Here is a tiny trained network, its code and every weight. The questions are about switching its units off for an input and a target symbol, where a switched-off unit gives its printed mean instead of its output.

import numpy as np


def w(rows, s, z=0):
    codes = np.array(rows[::2]) - 128.0
    scale = np.full(codes.shape[1], s)
    scale[-1] = z or s
    return codes * scale


def norm(h):
    return h / np.sqrt((h * h).mean(-1, keepdims=True) + 1e-5)


def f(y):
    return y / 2 * (1 + np.tanh(0.7978845608 * (y + 0.044715 * y**3)))


def softmax(a):
    e = np.exp(a - a.max(-1, keepdims=True))
    return e / e.sum(-1, keepdims=True)


def log_softmax(a):
    a = a - a.max(-1, keepdims=True)
    return a - np.log(np.exp(a).sum(-1, keepdims=True))


def net(x, mask):
    ids = ['αζθλξστω'.index(c) for c in x.split()]
    T = len(ids)
    res = E[ids] + P[:T]
    u = 0
    for l in range(2):
        q, k, v = (norm(res) @ M[l].T for M in (Q, K, V))
        z = softmax(np.where(np.tri(T) > 0, q @ k.T / 3**0.5, -1e9)) @ v
        res = res + np.where(mask[u], z, O[l][:, -1]) @ O[l][:, :-1]
        u += 1
        y = f(norm(res) @ A[l][:, :-1].T + A[l][:, -1])
        res = res + np.where(mask[u : u + 12], y, B[l][:, -1]) @ B[l][:, :-1]
        u += 12
    return log_softmax(norm(res)[-1] @ U[:, :-1].T + U[:, -1])


Q, K, V, O, A, B = {}, {}, {}, {}, {}, {}
E = w([
[67,94,110,44],'α',
[214,147,98,129],'ζ',
[182,156,148,155],'θ',
[52,121,158,89],'λ',
[196,153,105,124],'ξ',
[34,53,150,95],'σ',
[244,105,20,151],'τ',
[65,151,8,102],'ω',
],0.0013)
P = w([
[138,157,127,62],'0',
[164,63,221,192],'1',
[82,26,153,40],'2',
[77,230,97,144],'3',
[163,88,211,179],'4',
[79,32,141,59],'5',
[76,231,114,142],'6',
[162,90,210,181],'7',
[94,35,134,64],'8',
[77,238,121,144],'9',
[162,90,208,181],'10',
[76,23,133,57],'11',
[82,250,126,141],'12',
],0.0014)
Q[0] = w([
[104,252,171,86],'0.h0',
[62,208,126,94],'0.h0',
[160,21,94,145],'0.h0',
],0.0041)
K[0] = w([
[202,47,219,10],'0.h0',
[187,3,115,62],'0.h0',
[56,205,61,248],'0.h0',
],0.0037)
V[0] = w([
[199,73,136,32],'0.h0',
[149,201,159,70],'0.h0',
[89,249,226,47],'0.h0',
],0.0015)
O[0] = w([
[128,20,81,245,254],'0.h0',
[168,186,224,122,140],'0.h0',
[175,180,235,47,134],'0.h0',
],0.0013,0.00054)
A[0] = w([
[172,111,143,94,131],'0.n0',
[85,165,134,134,101],'0.n1',
[78,125,98,141,101],'0.n2',
[117,87,182,201,143],'0.n3',
[155,81,92,151,147],'0.n4',
[93,92,148,165,117],'0.n5',
[139,130,143,89,76],'0.n6',
[194,1,134,203,252],'0.n7',
[172,115,112,135,177],'0.n8',
[154,103,82,125,155],'0.n9',
[106,134,37,128,100],'0.n10',
[181,176,135,176,188],'0.n11',
],0.0047,0.0014)
B[0] = w([
[100,96,147,197,143],'0.n0',
[121,66,103,125,128],'0.n1',
[169,125,131,204,136],'0.n2',
[119,227,152,63,156],'0.n3',
[64,183,141,54,150],'0.n4',
[157,239,50,82,141],'0.n5',
[185,150,90,194,121],'0.n6',
[36,152,193,52,252],'0.n7',
[25,125,140,116,148],'0.n8',
[61,126,189,115,147],'0.n9',
[145,151,251,155,147],'0.n10',
[34,85,100,108,154],'0.n11',
],0.0021,0.0028)
Q[1] = w([
[183,50,186,82],'1.h0',
[78,206,33,209],'1.h0',
[140,95,246,2],'1.h0',
],0.0056)
K[1] = w([
[42,119,152,186],'1.h0',
[240,103,88,91],'1.h0',
[3,180,190,116],'1.h0',
],0.0059)
V[1] = w([
[97,181,225,60],'1.h0',
[254,112,192,154],'1.h0',
[119,52,158,224],'1.h0',
],0.0028)
O[1] = w([
[221,134,15,175,254],'1.h0',
[99,244,141,83,47],'1.h0',
[2,142,109,83,71],'1.h0',
],0.0026,0.0025)
A[1] = w([
[198,166,127,143,81],'1.n0',
[88,89,75,111,108],'1.n1',
[109,178,123,241,136],'1.n2',
[90,183,132,176,202],'1.n3',
[194,113,92,109,126],'1.n4',
[63,241,206,140,96],'1.n5',
[187,252,196,98,11],'1.n6',
[124,58,16,148,139],'1.n7',
[79,77,229,166,149],'1.n8',
[64,68,137,150,104],'1.n9',
[156,110,153,65,65],'1.n10',
[111,240,73,179,78],'1.n11',
],0.0032,0.0012)
B[1] = w([
[100,110,89,54,110],'1.n0',
[58,136,130,139,163],'1.n1',
[97,94,203,67,137],'1.n2',
[167,48,161,98,136],'1.n3',
[127,79,115,143,177],'1.n4',
[163,105,160,252,121],'1.n5',
[70,130,17,154,100],'1.n6',
[55,169,108,154,255],'1.n7',
[228,88,26,107,153],'1.n8',
[120,178,59,82,152],'1.n9',
[152,112,219,132,148],'1.n10',
[198,99,120,29,126],'1.n11',
],0.002,0.0013)
U = w([
[90,87,72,222,104],'α',
[246,94,128,231,89],'ζ',
[79,158,223,218,89],'θ',
[70,116,62,176,145],'λ',
[230,182,22,62,53],'ξ',
[111,254,135,126,253],'σ',
[200,117,222,74,112],'τ',
[42,66,152,28,173],'ω',
],0.0087,0.0017)

Each question gives the input, a string of symbols that net reads in full, and the target symbol t.
The units are the heads (3 rows each of Q, K, V and O) and the neurons (one row each of A and B). Each row of codes is followed by its name. A weight is (code - 128) times the scale printed after its matrix; where a second scale follows, it is the last column's (O, A, B and U).
mask holds one flag per unit, layer by layer, with each layer's heads first. A switched-off unit (its flag False) gives its mean, the last column of its rows in O or B, instead of its output. The means were averaged over made-up inputs and are rounded, as every weight is.
A unit's drop is (log p(t) with every unit on - log p(t) with that unit switched off) / (log p(t) with every unit on - log p(t) with every unit switched off).
The circuit of an input: a set's keep is (log p(t) with only the set's units on - log p(t) with every unit switched off) / (log p(t) with every unit on - log p(t) with every unit switched off). Starting from the 12 units with the biggest drops (on a tie, the unit counted first), units are removed one at a time, each time the one whose removal leaves the highest keep (on an exact tie, the one counted first), for as long as the keep stays at least 0.8.
units of the circuit, in order: the units of the circuit, biggest drop first
unit that matters most: the unit with the biggest drop
k most important neurons: the k neurons with the biggest drops, biggest first
k most important neurons of layer l: the k neurons of layer l with the biggest drops, biggest first
input σ ξ λ τ ζ, target ω: units of the circuit, in order	0.n11, 0.n7
input λ σ τ ξ λ, target ξ: unit that matters most	0.n3
input σ ω σ α λ ζ θ α ξ θ α, target ζ: units of the circuit, in order	1.h0, 0.n11
input α τ τ α, target τ: 4 most important neurons of layer 0	0.n7, 0.n11, 0.n10, 0.n3
input ω λ τ ζ α ξ ω α ω τ ω ξ σ, target ζ: units of the circuit, in order	0.n11, 0.n7, 1.h0, 0.n8
input ξ α ξ α λ ζ σ α θ ω τ σ σ, target θ: 4 most important neurons	0.n3, 0.n4, 0.n7, 0.n6
input ζ σ ω λ ζ α τ ξ, target ω: units of the circuit, in order	0.n11, 0.n7
input α θ α τ λ ξ σ τ, target ω: units of the circuit, in order	0.n7, 0.n11
input λ ω α λ ω α σ, target ξ: 3 most important neurons	0.n7, 0.n11, 1.n11
input ζ λ τ θ ω θ τ ω α τ τ λ λ, target λ: 3 most important neurons	0.n11, 0.n8, 0.n1
input λ θ θ λ α λ τ θ ω λ ξ α θ, target ξ: 2 most important neurons	1.n11, 0.n7
input α α λ ζ λ ω θ, target τ: 2 most important neurons of layer 1	1.n11, 1.n2
input θ θ α σ ξ ω ζ λ τ ω λ τ σ, target σ: 3 most important neurons	0.n5, 0.n10, 0.n7
input ξ τ α θ ζ ω σ, target θ: 3 most important neurons of layer 0	0.n3, 0.n4, 0.n6
input τ ζ τ α θ σ ω θ ζ ζ σ τ ω, target α: most important neuron of layer 0	0.n11
input α τ σ ξ, target τ: 2 most important neurons of layer 0	0.n7, 0.n3
input ζ θ ω σ σ λ ω ζ ω τ ζ θ θ, target λ: 2 most important neurons	0.n8, 0.n11
input λ ω τ σ τ ξ τ τ θ ξ, target ξ: 3 most important neurons of layer 0	0.n7, 0.n4, 0.n11
input ω α α α λ ξ ξ ω τ ω τ ζ ω, target ζ: 4 most important neurons	0.n11, 0.n10, 0.n7, 0.n8
input σ σ θ ω, target ω: 4 most important neurons of layer 1	1.n2, 1.n11, 1.n3, 1.n8
input σ α ω θ ξ α α σ ζ ξ ζ ζ ω, target ω: 4 most important neurons	0.n3, 1.n2, 0.n4, 1.n11
input τ α θ ω θ τ λ τ θ τ α θ α, target α: 2 most important neurons	0.n3, 0.n1
input σ τ τ σ τ ζ ξ λ σ ζ λ τ θ, target ω: 2 most important neurons	0.n3, 1.n2
input ζ σ τ ζ τ ω ζ, target λ: 4 most important neurons	0.n11, 0.n8, 0.n5, 0.n3
input σ σ σ α, target ω: 4 most important neurons	0.n3, 0.n7, 0.n4, 0.n11
input τ σ τ ζ, target α: 2 most important neurons	0.n11, 0.n3
